Below are the code and all the weights of a small trained network. Each question names an input and a class and asks about switching units off, where a switched-off unit gives its printed mean instead of its output.

import numpy as np


def w(rows, s, z=0):
    codes = np.array(rows[::2]) - 128.0
    scale = np.full(codes.shape[1], s)
    scale[-1] = z or s
    return codes * scale


def f(y):
    return np.maximum(y, 0)


def log_softmax(a):
    a = a - a.max(-1, keepdims=True)
    return a - np.log(np.exp(a).sum(-1, keepdims=True))


def net(x, mask):
    res = np.array(x, float).reshape(1, 2) / 4 @ E
    y = f(res @ A[0][:, :-1].T + A[0][:, -1])
    res = res + np.where(mask, y, B[0][:, -1]) @ B[0][:, :-1]
    return log_softmax(res[-1] @ U[:, :-1].T + U[:, -1])


A, B = {}, {}
E = w([
[25,61,121,170,39,244,165],'x0',
[170,60,183,1,60,151,115],'x1',
],0.0068)
A[0] = w([
[157,122,119,4,67,151,146,106],'n1',
[71,113,146,169,76,205,124,93],'n2',
[81,100,128,155,111,180,153,87],'n3',
[111,145,107,233,188,127,148,97],'n4',
[190,144,154,113,195,93,132,100],'n5',
[141,94,152,53,98,130,131,93],'n6',
[94,136,134,140,97,169,128,113],'n7',
[199,143,137,101,198,53,125,88],'n8',
[114,136,113,204,156,108,150,107],'n9',
[109,96,137,163,99,175,135,103],'n10',
[94,162,116,220,141,108,123,95],'n11',
[120,111,143,139,137,118,141,255],'n12',
],0.011,0.0095)
B[0] = w([
[116,72,198,153,173,130,119,207],'n1',
[97,126,98,105,106,36,142,205],'n2',
[95,126,118,103,110,53,132,179],'n3',
[131,58,198,117,148,123,114,195],'n4',
[90,118,95,113,98,68,137,182],'n5',
[127,79,171,148,179,105,119,178],'n6',
[126,127,108,112,115,81,133,168],'n7',
[52,100,97,108,72,63,156,200],'n8',
[133,88,185,111,139,132,127,174],'n9',
[98,121,102,105,117,80,133,175],'n10',
[120,69,181,114,163,117,115,181],'n11',
[205,234,67,163,121,252,121,254],'n12',
],0.017,0.0096)
U = w([
[93,130,77,88,74,54,159,35],'0',
[141,69,246,145,182,134,97,65],'1',
[165,208,92,162,122,183,122,251],'2',
],0.012,0.0033)

Each question gives the input, the list of numbers given to net, and the class t.
The units are the neurons (one row each of A and B). Each row of codes is followed by its name. A weight is (code - 128) times the scale printed after its matrix; where a second scale follows, it is the last column's (A, B and U).
mask holds one flag per neuron, in row order. A switched-off neuron (its flag False) gives its mean, the last column of its row in B, instead of its output. The means were averaged over made-up inputs and are rounded, as every weight is.
A unit's drop is (log p(t) with every unit on - log p(t) with that unit switched off) / (log p(t) with every unit on - log p(t) with every unit switched off).
The circuit of an input: a set's keep is (log p(t) with only the set's units on - log p(t) with every unit switched off) / (log p(t) with every unit on - log p(t) with every unit switched off). Starting from all 12 units, units are removed one at a time, each time the one whose removal leaves the highest keep (on an exact tie, the one counted first), for as long as the keep stays at least 0.8.
units of the circuit, in order: the units of the circuit, biggest drop first
unit that matters most: the unit with the biggest drop
top k neurons: the k neurons with the biggest drops, biggest first
drop when u is switched off: that unit's drop, to one decimal
input [2,3], class 2: top 3 neurons	n4, n11, n9
input [3,-2], class 2: unit that matters most	n8
input [7,-8], class 1: top 2 neurons	n4, n11
input [-3,-3], class 2: units of the circuit, in order	n2, n1
input [3,-1], class 2: top 2 neurons	n8, n5
input [-7,-8], class 1: top 4 neurons	n4, n11, n9, n2
input [1,5], class 1: top 2 neurons	n1, n6
input [4,-6], class 1: top 2 neurons	n4, n11
input [-3,-2], class 2: top 3 neurons	n2, n3, n10
input [6,-7], class 1: top 4 neurons	n4, n11, n9, n8
input [-3,-1], class 2: top 2 neurons	n2, n3
input [4,7], class 1: drop when n1 is switched off	1.1
input [0,-2], class 2: drop when n8 is switched off	0.0
input [-4,-6], class 1: units of the circuit, in order	n4
